Below is a small trained network, with its code and all its weights. Each question gives an input and a target symbol and asks what happens when units are switched off, that is, made to give their printed mean instead of their output.

import numpy as np


def w(rows, s, z=0):
    codes = np.array(rows[::2]) - 128.0
    scale = np.full(codes.shape[1], s)
    scale[-1] = z or s
    return codes * scale


def f(y):
    return np.maximum(y, 0)


def softmax(a):
    e = np.exp(a - a.max(-1, keepdims=True))
    return e / e.sum(-1, keepdims=True)


def log_softmax(a):
    a = a - a.max(-1, keepdims=True)
    return a - np.log(np.exp(a).sum(-1, keepdims=True))


def net(x, mask):
    ids = ['αβγδεζηθλμπστφψω'.index(c) for c in x.split()]
    T = len(ids)
    res = E[ids] + P[:T]
    u = 0
    for l in range(2):
        q, k, v = (res @ M[l].T for M in (Q, K, V))
        z = softmax(np.where(np.tri(T) > 0, q @ k.T / 2**0.5, -1e9)) @ v
        res = res + np.where(mask[u], z, O[l][:, -1]) @ O[l][:, :-1]
        u += 1
        y = f(res @ A[l][:, :-1].T + A[l][:, -1])
        res = res + np.where(mask[u : u + 4], y, B[l][:, -1]) @ B[l][:, :-1]
        u += 4
    return log_softmax(res[-1] @ U[:, :-1].T + U[:, -1])


Q, K, V, O, A, B = {}, {}, {}, {}, {}, {}
E = w([
[99,136,94,84,25,69,58,208],'α',
[191,87,84,118,120,134,161,22],'β',
[178,201,46,138,45,21,182,74],'γ',
[96,104,207,164,166,121,119,115],'δ',
[148,58,120,120,201,79,104,44],'ε',
[125,75,172,170,92,172,123,178],'ζ',
[59,8,59,106,188,137,145,86],'η',
[123,97,132,141,36,188,59,150],'θ',
[130,150,113,181,119,61,82,158],'λ',
[109,108,181,159,101,132,149,191],'μ',
[69,134,84,189,116,151,159,80],'π',
[111,20,137,130,145,207,106,209],'σ',
[107,98,128,123,156,129,88,131],'τ',
[126,106,179,198,144,103,121,162],'φ',
[67,133,79,252,159,159,128,126],'ψ',
[79,127,78,53,68,111,151,102],'ω',
],0.014)
P = w([
[127,79,132,235,163,253,167,155],'0',
[174,155,154,147,171,110,189,67],'1',
[136,174,189,138,118,104,156,139],'2',
[127,163,201,104,153,150,138,110],'3',
[139,161,200,141,128,105,124,100],'4',
[77,177,226,99,176,145,85,87],'5',
[109,142,185,160,112,118,76,140],'6',
[88,155,185,104,144,154,70,160],'7',
],0.0047)
Q[0] = w([
[106,192,248,93,181,216,197,254],'0.h0',
[32,181,218,146,87,86,66,142],'0.h0',
],0.004)
K[0] = w([
[222,119,50,223,89,146,195,133],'0.h0',
[253,152,121,98,120,195,130,96],'0.h0',
],0.0045)
V[0] = w([
[43,108,51,60,168,166,1,200],'0.h0',
[38,99,212,176,235,170,208,133],'0.h0',
],0.0054)
O[0] = w([
[43,224,208,48,27,126,235,99,199],'0.h0',
[131,174,82,59,142,1,230,174,7],'0.h0',
],0.0068,0.0014)
A[0] = w([
[148,174,166,146,2,96,148,118,155],'0.n0',
[123,46,118,115,123,195,184,197,254],'0.n1',
[212,122,94,102,131,78,60,136,31],'0.n2',
[55,115,110,247,209,166,193,135,101],'0.n3',
],0.0053,0.0009)
B[0] = w([
[126,124,218,70,148,171,80,107,253],'0.n0',
[227,65,254,74,238,129,118,23,191],'0.n1',
[56,35,79,146,180,142,131,142,172],'0.n2',
[119,117,9,106,98,117,194,182,200],'0.n3',
],0.0063,0.0035)
Q[1] = w([
[186,168,9,107,47,162,238,38],'1.h0',
[226,110,253,208,210,66,113,91],'1.h0',
],0.004)
K[1] = w([
[102,115,188,221,253,185,186,146],'1.h0',
[126,210,126,66,88,77,7,218],'1.h0',
],0.0054)
V[1] = w([
[65,160,123,82,115,93,56,2],'1.h0',
[17,133,179,179,51,73,69,209],'1.h0',
],0.005)
O[1] = w([
[44,98,157,128,113,153,106,174,246],'1.h0',
[130,192,151,145,253,167,137,216,174],'1.h0',
],0.0077,0.0012)
A[1] = w([
[116,125,85,222,7,253,69,119,147],'1.n0',
[167,175,180,136,171,150,172,81,128],'1.n1',
[111,99,131,83,174,124,64,165,2],'1.n2',
[121,112,95,185,178,138,160,129,246],'1.n3',
],0.0051,0.0031)
B[1] = w([
[136,197,136,144,71,240,149,139,253],'1.n0',
[57,209,215,124,227,85,61,239,162],'1.n1',
[155,133,96,204,36,125,167,70,158],'1.n2',
[88,156,3,165,156,168,13,174,207],'1.n3',
],0.0058,0.0043)
U = w([
[159,217,224,144,107,209,73,60,235],'α',
[155,76,100,181,93,132,42,99,204],'β',
[76,178,15,203,125,183,149,134,156],'γ',
[172,170,52,80,147,94,109,173,192],'δ',
[90,101,116,117,150,109,106,120,49],'ε',
[145,147,107,126,120,130,152,148,5],'ζ',
[85,159,129,50,79,113,155,70,113],'η',
[126,193,104,155,140,111,62,107,66],'θ',
[136,151,192,196,253,98,74,166,196],'λ',
[184,97,119,44,164,131,149,162,127],'μ',
[79,113,116,124,147,118,139,117,54],'π',
[87,160,123,93,120,101,164,109,72],'σ',
[4,33,99,100,136,96,183,108,62],'τ',
[169,143,105,120,141,131,126,152,37],'φ',
[138,157,109,136,175,60,120,135,147],'ψ',
[145,124,122,140,139,109,148,153,81],'ω',
],0.0059,0.0032)

Each question gives the input, a string of symbols that net reads in full, and the target symbol t.
The units are the heads (2 rows each of Q, K, V and O) and the neurons (one row each of A and B). Each row of codes is followed by its name. A weight is (code - 128) times the scale printed after its matrix; where a second scale follows, it is the last column's (O, A, B and U).
mask holds one flag per unit, layer by layer, with each layer's heads first. A switched-off unit (its flag False) gives its mean, the last column of its rows in O or B, instead of its output. The means were averaged over made-up inputs and are rounded, as every weight is.
A unit's drop is (log p(t) with every unit on - log p(t) with that unit switched off) / (log p(t) with every unit on - log p(t) with every unit switched off).
The circuit of an input: a set's keep is (log p(t) with only the set's units on - log p(t) with every unit switched off) / (log p(t) with every unit on - log p(t) with every unit switched off). Starting from all 10 units, units are removed one at a time, each time the one whose removal leaves the highest keep (on an exact tie, the one counted first), for as long as the keep stays at least 0.8.
circuit, biggest first: the units of the circuit, biggest drop first
k most important neurons: the k neurons with the biggest drops, biggest first
k most important neurons of layer l: the k neurons of layer l with the biggest drops, biggest first
drop of u: that unit's drop, to one decimal
input α θ η α α α α β, target α: circuit, biggest first : 0.h0; 0.n3
input η β σ λ η λ α σ, target λ: 2 most important neurons : 0.n1; 1.n1
input α α α ε δ, target λ: circuit, biggest first : 1.h0; 1.n1
input α α α α α α ε σ, target λ: circuit, biggest first : 1.h0; 0.n1
input θ π η δ α μ μ, target λ: circuit, biggest first : 1.h0; 0.n1
input ε γ σ, target β: circuit, biggest first : 0.h0; 1.h0
input α α α, target α: circuit, biggest first : 0.h0; 0.n0
input η η η α, target η: circuit, biggest first : 0.h0; 1.h0; 0.n1
input γ β α α γ, target α: 2 most important neurons of layer 0 : 0.n0; 0.n3
input σ ψ α α λ, target λ: 2 most important neurons of layer 0 : 0.n3; 0.n0
input δ α α ε, target λ: most important neuron of layer 1 : 1.n1
input λ α σ μ α ζ, target λ: 2 most important neurons : 0.n1; 1.n1
input γ α δ γ α α α ψ, target γ: 2 most important neurons of layer 0 : 0.n3; 0.n0
input α δ α δ, target λ: drop of 1.n1 : 0.2
input α μ α δ σ α ζ, target λ: drop of 0.n1 : 0.3
input α α γ, target α: drop of 1.n0 : 0.0
